Here is a tiny trained network, its code and every weight. The questions are about switching its units off for an input and a target symbol, where a switched-off unit gives its printed mean instead of its output.

import numpy as np


def w(rows, s, z=0):
    codes = np.array(rows[::2]) - 128.0
    scale = np.full(codes.shape[1], s)
    scale[-1] = z or s
    return codes * scale


def norm(h):
    return h / np.sqrt((h * h).mean(-1, keepdims=True) + 1e-5)


def f(y):
    return y / 2 * (1 + np.tanh(0.7978845608 * (y + 0.044715 * y**3)))


def softmax(a):
    e = np.exp(a - a.max(-1, keepdims=True))
    return e / e.sum(-1, keepdims=True)


def log_softmax(a):
    a = a - a.max(-1, keepdims=True)
    return a - np.log(np.exp(a).sum(-1, keepdims=True))


def net(x, mask):
    ids = ['αξστφψω'.index(c) for c in x.split()]
    T = len(ids)
    res = E[ids] + P[:T]
    u = 0
    for l in range(3):
        q, k, v = (norm(res) @ M[l].T for M in (Q, K, V))
        z = softmax(np.where(np.tri(T) > 0, q @ k.T / 4**0.5, -1e9)) @ v
        res = res + np.where(mask[u], z, O[l][:, -1]) @ O[l][:, :-1]
        u += 1
        y = f(norm(res) @ A[l][:, :-1].T + A[l][:, -1])
        res = res + np.where(mask[u : u + 4], y, B[l][:, -1]) @ B[l][:, :-1]
        u += 4
    return log_softmax(norm(res)[-1] @ U[:, :-1].T + U[:, -1])


Q, K, V, O, A, B = {}, {}, {}, {}, {}, {}
E = w([
[182,2,156,135,121,127,114],'α',
[204,192,124,198,184,144,189],'ξ',
[119,74,152,142,48,73,147],'σ',
[162,97,193,144,35,114,103],'τ',
[146,82,203,142,74,101,153],'φ',
[198,121,61,36,46,165,188],'ψ',
[153,113,159,146,174,52,239],'ω',
],0.016)
P = w([
[144,166,20,89,211,72,150],'0',
[172,79,156,15,81,84,37],'1',
[147,113,129,88,57,128,2],'2',
[118,177,102,137,54,150,28],'3',
[110,162,114,120,39,129,92],'4',
[130,153,123,123,33,133,134],'5',
[156,140,147,121,46,138,173],'6',
],0.0096)
Q[0] = w([
[194,108,71,118,91,49,171],'0.h1',
[216,86,113,134,84,153,187],'0.h1',
[138,102,169,146,55,61,125],'0.h1',
[253,140,230,135,139,126,139],'0.h1',
],0.0078)
K[0] = w([
[162,122,124,144,157,90,245],'0.h1',
[110,139,147,160,68,99,140],'0.h1',
[122,132,106,117,114,133,141],'0.h1',
[116,118,75,106,129,136,190],'0.h1',
],0.011)
V[0] = w([
[65,103,63,153,155,148,150],'0.h1',
[141,80,180,82,171,94,193],'0.h1',
[109,90,252,201,175,130,186],'0.h1',
[120,164,121,141,77,167,96],'0.h1',
],0.011)
O[0] = w([
[121,237,91,254,188,94,124,57],'0.h1',
[127,220,112,149,61,135,84,254],'0.h1',
[153,147,184,132,146,199,62,27],'0.h1',
[208,48,72,146,71,132,101,43],'0.h1',
],0.0091,0.0066)
A[0] = w([
[2,108,165,57,82,72,131,43],'0.n1',
[172,224,42,156,39,139,198,103],'0.n2',
[70,31,218,159,104,52,13,54],'0.n3',
[156,215,75,243,182,117,192,3],'0.n4',
],0.0055,0.0015)
B[0] = w([
[191,86,150,215,181,190,89,176],'0.n1',
[95,89,178,118,123,74,179,255],'0.n2',
[140,178,157,98,180,2,172,149],'0.n3',
[172,75,145,99,130,146,92,161],'0.n4',
],0.0093,0.0062)
Q[1] = w([
[102,172,2,229,133,131,94],'1.h1',
[129,75,109,188,139,134,193],'1.h1',
[170,144,65,200,45,163,203],'1.h1',
[112,124,74,108,108,29,85],'1.h1',
],0.0074)
K[1] = w([
[186,63,216,167,100,144,109],'1.h1',
[3,132,183,133,103,125,57],'1.h1',
[69,209,123,67,174,153,4],'1.h1',
[170,185,181,74,110,159,203],'1.h1',
],0.007)
V[1] = w([
[149,192,146,110,151,254,140],'1.h1',
[118,158,138,243,92,91,213],'1.h1',
[112,107,84,40,42,210,161],'1.h1',
[97,186,160,42,112,110,104],'1.h1',
],0.0089)
O[1] = w([
[119,157,147,74,193,145,156,15],'1.h1',
[189,223,142,255,242,196,117,193],'1.h1',
[66,146,200,91,21,189,249,212],'1.h1',
[4,193,154,113,102,43,148,254],'1.h1',
],0.009,0.0047)
A[1] = w([
[132,145,188,96,174,118,34,61],'1.n1',
[66,185,155,99,111,139,139,26],'1.n2',
[255,177,90,219,109,111,101,145],'1.n3',
[70,132,114,140,23,243,189,253],'1.n4',
],0.0083,0.0019)
B[1] = w([
[34,74,157,204,154,169,105,146],'1.n1',
[160,86,205,143,1,177,129,168],'1.n2',
[115,74,242,94,101,59,95,177],'1.n3',
[170,65,252,184,166,155,137,254],'1.n4',
],0.009,0.0096)
Q[2] = w([
[74,146,63,136,92,87,13],'2.h1',
[197,116,255,157,133,83,112],'2.h1',
[122,59,195,117,82,85,210],'2.h1',
[158,173,184,173,172,31,52],'2.h1',
],0.0091)
K[2] = w([
[149,57,148,34,68,148,159],'2.h1',
[209,105,2,154,118,220,159],'2.h1',
[127,163,51,158,232,166,168],'2.h1',
[200,129,33,12,131,174,149],'2.h1',
],0.0086)
V[2] = w([
[119,146,90,182,159,2,128],'2.h1',
[102,36,217,147,37,104,42],'2.h1',
[115,99,55,94,73,83,147],'2.h1',
[23,136,136,137,84,58,111],'2.h1',
],0.0094)
O[2] = w([
[85,121,53,175,144,127,76,255],'2.h1',
[221,191,103,131,160,121,148,155],'2.h1',
[147,168,86,72,122,248,118,141],'2.h1',
[111,202,69,116,120,116,149,190],'2.h1',
],0.015,0.0054)
A[2] = w([
[136,102,65,189,106,33,154,235],'2.n1',
[139,131,198,100,63,52,37,144],'2.n2',
[77,158,103,139,204,5,104,253],'2.n3',
[103,251,68,101,90,142,120,138],'2.n4',
],0.011,0.003)
B[2] = w([
[191,153,107,99,179,99,182,235],'2.n1',
[158,161,133,97,202,131,155,253],'2.n2',
[88,91,125,89,8,202,157,255],'2.n3',
[186,90,159,107,229,161,72,174],'2.n4',
],0.013,0.0072)
U = w([
[178,155,79,216,116,94,148,66],'α',
[42,160,103,127,107,89,144,134],'ξ',
[152,25,172,136,160,95,116,143],'σ',
[173,79,101,33,133,123,246,202],'τ',
[140,177,215,91,191,163,155,122],'φ',
[134,70,115,135,66,215,147,2],'ψ',
[142,115,69,99,135,153,94,241],'ω',
],0.011,0.0023)

Each question gives the input, a string of symbols that net reads in full, and the target symbol t.
The units are the heads (4 rows each of Q, K, V and O) and the neurons (one row each of A and B). Each row of codes is followed by its name. A weight is (code - 128) times the scale printed after its matrix; where a second scale follows, it is the last column's (O, A, B and U).
mask holds one flag per unit, layer by layer, with each layer's heads first. A switched-off unit (its flag False) gives its mean, the last column of its rows in O or B, instead of its output. The means were averaged over made-up inputs and are rounded, as every weight is.
A unit's drop is (log p(t) with every unit on - log p(t) with that unit switched off) / (log p(t) with every unit on - log p(t) with every unit switched off).
The circuit of an input: a set's keep is (log p(t) with only the set's units on - log p(t) with every unit switched off) / (log p(t) with every unit on - log p(t) with every unit switched off). Starting from the 12 units with the biggest drops (on a tie, the unit counted first), units are removed one at a time, each time the one whose removal leaves the highest keep (on an exact tie, the one counted first), for as long as the keep stays at least 0.8.
units of the circuit, in order: the units of the circuit, biggest drop first
top k neurons: the k neurons with the biggest drops, biggest first
top k neurons in layer l: the k neurons of layer l with the biggest drops, biggest first
input ψ σ α ψ φ φ, target ψ: units of the circuit, in order -> (0.h1; 2.h1; 2.n1)
input ω ψ φ, target φ: units of the circuit, in order -> (2.n2)
input ψ φ ψ, target ψ: top 3 neurons -> (1.n4; 2.n1; 2.n2)
input ψ ψ ω ω ξ φ, target ψ: units of the circuit, in order -> (2.h1; 0.h1)
input ξ φ ψ φ ψ, target σ: top 2 neurons -> (1.n4; 2.n3)
input ω τ ω ξ ξ, target ξ: top 3 neurons -> (2.n3; 1.n4; 1.n1)
input σ ξ τ α φ ω, target α: units of the circuit, in order -> (2.h1; 1.h1; 1.n4)
input ω ω τ ψ ξ ψ, target ξ: units of the circuit, in order -> (2.h1; 1.h1; 0.h1)
input ξ ψ ω ψ ω, target σ: top 2 neurons -> (1.n2; 0.n3)
input ξ ψ ω ω ξ ξ ψ, target σ: units of the circuit, in order -> (2.h1; 1.h1)
input ω ω ψ ψ ω, target ξ: top 3 neurons -> (0.n3; 1.n2; 2.n3)
input ψ ψ ξ ξ ξ ξ, target ψ: units of the circuit, in order -> (0.h1; 2.h1; 1.n3)
input σ ψ ω φ ψ ξ, target α: top 2 neurons -> (1.n3; 0.n3)
input ξ ψ φ α ψ ξ ξ, target σ: units of the circuit, in order -> (2.h1)
input σ ψ φ τ ξ ψ, target α: top 2 neurons in layer 1 -> (1.n3; 1.n4)
input ψ ξ α, target τ: top 4 neurons -> (0.n3; 1.n4; 1.n3; 2.n2)
input ξ ψ ω ψ φ ψ τ, target σ: top 2 neurons -> (1.n4; 2.n3)
input φ φ ξ ξ ψ ψ, target φ: units of the circuit, in order -> (2.n3; 1.n4)
input ψ ψ σ ψ ξ ψ ω, target ψ: units of the circuit, in order -> (0.h1; 2.h1; 2.n2)
input ξ ψ ξ ξ, target τ: top neuron in layer 1 -> (1.n3)
input ψ ξ φ, target τ: units of the circuit, in order -> (0.h1; 2.n1)
input ξ ω σ, target σ: units of the circuit, in order -> (1.h1; 2.h1)
input ξ ψ τ, target τ: top 4 neurons -> (0.n4; 1.n3; 0.n3; 1.n4)
